Below are the code and all the weights of a small trained network. Each question names an input and a target symbol and asks about switching units off, where a switched-off unit gives its printed mean instead of its output.

import numpy as np


def w(rows, s, z=0):
    codes = np.array(rows[::2]) - 128.0
    scale = np.full(codes.shape[1], s)
    scale[-1] = z or s
    return codes * scale


def f(y):
    return np.maximum(y, 0)


def softmax(a):
    e = np.exp(a - a.max(-1, keepdims=True))
    return e / e.sum(-1, keepdims=True)


def log_softmax(a):
    a = a - a.max(-1, keepdims=True)
    return a - np.log(np.exp(a).sum(-1, keepdims=True))


def net(x, mask):
    ids = ['βθλμξσ'.index(c) for c in x.split()]
    T = len(ids)
    res = E[ids] + P[:T]
    q, k, v = (res @ M[0].T for M in (Q, K, V))
    z = softmax(np.where(np.tri(T) > 0, q @ k.T / 4**0.5, -1e9)) @ v
    res = res + np.where(mask[0], z, O[0][:, -1]) @ O[0][:, :-1]
    y = f(res @ A[0][:, :-1].T + A[0][:, -1])
    res = res + np.where(mask[1:25], y, B[0][:, -1]) @ B[0][:, :-1]
    return log_softmax(res[-1] @ U[:, :-1].T + U[:, -1])


Q, K, V, O, A, B = {}, {}, {}, {}, {}, {}
E = w([
[141,151,212,88,186,43,128,162],'β',
[165,59,114,198,101,131,183,194],'θ',
[32,151,78,150,147,85,138,83],'λ',
[176,104,79,76,246,173,159,33],'μ',
[126,200,255,147,69,133,113,165],'ξ',
[149,227,179,154,9,131,158,163],'σ',
],0.015)
P = w([
[156,161,133,249,194,158,70,116],'0',
[139,220,99,134,132,147,111,176],'1',
[119,180,112,129,136,152,146,177],'2',
[113,163,120,133,125,135,152,162],'3',
[114,147,124,130,119,120,165,149],'4',
[113,131,129,134,112,108,181,133],'5',
[104,118,139,140,106,92,194,121],'6',
[99,106,145,146,100,76,207,104],'7',
[102,99,135,154,96,45,203,101],'8',
],0.014)
Q[0] = w([
[167,5,73,162,250,148,197,171],'head 1',
[203,58,78,135,237,97,71,86],'head 1',
[100,47,125,201,12,124,96,148],'head 1',
[69,195,2,77,254,107,178,28],'head 1',
],0.01)
K[0] = w([
[93,56,172,153,171,78,78,1],'head 1',
[165,5,165,203,173,150,88,129],'head 1',
[77,119,153,113,58,141,248,95],'head 1',
[97,106,54,173,168,136,42,149],'head 1',
],0.011)
V[0] = w([
[81,118,85,91,97,77,178,96],'head 1',
[160,188,138,142,109,214,139,116],'head 1',
[116,176,186,41,168,141,139,83],'head 1',
[101,117,64,166,123,255,76,90],'head 1',
],0.0098)
O[0] = w([
[124,106,204,52,233,184,104,176,22],'head 1',
[222,76,108,156,209,96,156,95,253],'head 1',
[157,118,178,69,86,197,221,1,46],'head 1',
[85,17,195,163,129,105,14,97,67],'head 1',
],0.0074,0.005)
A[0] = w([
[106,92,155,44,199,177,118,63,132],'neuron 1',
[154,72,143,138,102,174,34,98,104],'neuron 2',
[190,185,139,148,169,131,76,129,140],'neuron 3',
[177,95,114,78,177,219,180,100,125],'neuron 4',
[41,166,95,130,141,159,133,69,116],'neuron 5',
[105,43,98,73,194,112,73,116,112],'neuron 6',
[155,100,105,109,52,188,104,141,137],'neuron 7',
[103,130,215,36,170,130,89,169,82],'neuron 8',
[43,139,197,90,95,197,82,109,112],'neuron 9',
[127,135,86,172,134,219,138,87,118],'neuron 10',
[57,135,112,45,137,123,149,119,93],'neuron 11',
[60,57,129,44,175,122,76,133,96],'neuron 12',
[26,78,180,67,131,111,86,139,71],'neuron 13',
[159,54,86,148,74,156,139,125,107],'neuron 14',
[113,153,179,131,10,155,183,156,139],'neuron 15',
[74,142,134,44,154,102,155,119,97],'neuron 16',
[127,105,158,102,160,224,72,195,79],'neuron 17',
[190,62,144,82,176,191,139,166,124],'neuron 18',
[142,66,147,97,168,150,48,153,110],'neuron 19',
[146,36,114,108,192,193,94,65,159],'neuron 20',
[93,126,220,41,47,255,79,113,6],'neuron 21',
[168,114,104,79,113,236,143,40,124],'neuron 22',
[108,112,128,117,76,134,98,61,94],'neuron 23',
[118,191,146,122,102,227,90,186,106],'neuron 24',
],0.011,0.023)
B[0] = w([
[118,195,127,127,83,130,115,165,152],'neuron 1',
[143,132,101,158,112,155,170,158,146],'neuron 2',
[120,133,130,113,135,67,164,111,192],'neuron 3',
[78,117,163,143,127,106,162,54,173],'neuron 4',
[145,103,95,177,146,166,105,130,148],'neuron 5',
[109,176,112,163,122,183,158,142,161],'neuron 6',
[125,155,128,143,169,85,100,156,139],'neuron 7',
[44,158,98,158,130,172,155,144,129],'neuron 8',
[105,93,134,126,185,73,110,55,129],'neuron 9',
[130,149,136,97,122,80,148,126,153],'neuron 10',
[112,128,186,170,126,132,90,139,133],'neuron 11',
[139,90,110,57,56,65,190,144,134],'neuron 12',
[213,61,165,159,112,59,167,154,130],'neuron 13',
[119,147,121,91,103,98,131,147,172],'neuron 14',
[140,108,108,124,138,101,78,145,250],'neuron 15',
[145,74,91,136,135,171,123,116,139],'neuron 16',
[6,130,29,156,178,143,61,75,128],'neuron 17',
[149,109,85,133,160,127,157,116,151],'neuron 18',
[121,144,87,87,91,103,162,137,139],'neuron 19',
[125,114,124,121,145,62,93,143,183],'neuron 20',
[170,132,207,182,156,122,138,121,128],'neuron 21',
[189,102,134,162,123,152,115,162,160],'neuron 22',
[126,87,111,160,149,152,118,161,133],'neuron 23',
[41,219,206,210,196,53,233,47,135],'neuron 24',
],0.017,0.011)
U = w([
[99,169,245,148,135,124,158,147,203],'β',
[211,101,133,130,89,156,99,205,170],'θ',
[91,131,105,137,166,163,97,106,199],'λ',
[125,73,129,99,137,112,109,111,2],'μ',
[102,117,120,98,67,141,146,127,73],'ξ',
[160,110,119,138,125,169,167,134,28],'σ',
],0.011,0.0057)

Each question gives the input, a string of symbols that net reads in full, and the target symbol t.
The units are the heads (4 rows each of Q, K, V and O) and the neurons (one row each of A and B). Each row of codes is followed by its name. A weight is (code - 128) times the scale printed after its matrix; where a second scale follows, it is the last column's (O, A, B and U).
mask holds one flag per unit, heads first, then neurons. A switched-off unit (its flag False) gives its mean, the last column of its rows in O or B, instead of its output. The means were averaged over made-up inputs and are rounded, as every weight is.
A unit's drop is (log p(t) with every unit on - log p(t) with that unit switched off) / (log p(t) with every unit on - log p(t) with every unit switched off).
The circuit of an input: a set's keep is (log p(t) with only the set's units on - log p(t) with every unit switched off) / (log p(t) with every unit on - log p(t) with every unit switched off). Starting from the 12 units with the biggest drops (on a tie, the unit counted first), units are removed one at a time, each time the one whose removal leaves the highest keep (on an exact tie, the one counted first), for as long as the keep stays at least 0.8.
circuit, biggest first: the units of the circuit, biggest drop first
unit that matters most: the unit with the biggest drop
top k neurons: the k neurons with the biggest drops, biggest first
drop of u: that unit's drop, to one decimal
input ξ μ μ μ, target μ: circuit, biggest first	head 1; neuron 20
input ξ β θ θ ξ μ, target μ: top 2 neurons	neuron 20; neuron 4
input θ μ θ, target μ: circuit, biggest first	head 1; neuron 20; neuron 4
input μ μ λ θ θ ξ β β θ, target β: unit that matters most	neuron 4
input λ ξ θ λ θ, target λ: top 2 neurons	neuron 17; neuron 22
input σ ξ β μ μ, target β: top 3 neurons	neuron 4; neuron 1; neuron 15
input θ θ θ ξ θ, target ξ: circuit, biggest first	head 1; neuron 4; neuron 14
input θ λ θ, target λ: circuit, biggest first	head 1; neuron 17
input λ μ θ ξ σ θ μ θ, target μ: top 2 neurons	neuron 15; neuron 4
input σ β μ σ μ θ σ, target θ: top 2 neurons	neuron 15; neuron 4
input β μ ξ μ, target σ: circuit, biggest first	head 1; neuron 4; neuron 22
input μ σ λ ξ μ θ σ θ μ, target θ: circuit, biggest first	head 1; neuron 22; neuron 1
input λ λ θ θ β μ, target ξ: top 2 neurons	neuron 12; neuron 6
input θ σ λ θ θ σ ξ λ, target θ: unit that matters most	head 1
input θ σ μ μ μ θ σ σ θ, target σ: circuit, biggest first	head 1; neuron 18
input θ β μ θ σ θ, target σ: circuit, biggest first	head 1; neuron 18; neuron 4
input λ θ σ β ξ θ ξ θ, target ξ: top 4 neurons	neuron 4; neuron 14; neuron 22; neuron 20
input ξ ξ σ θ θ θ λ σ, target θ: drop of neuron 15	0.4
input θ β μ θ θ β σ θ μ, target λ: drop of head 1	1.1
input σ ξ θ σ σ μ θ μ, target β: drop of neuron 11	0.1
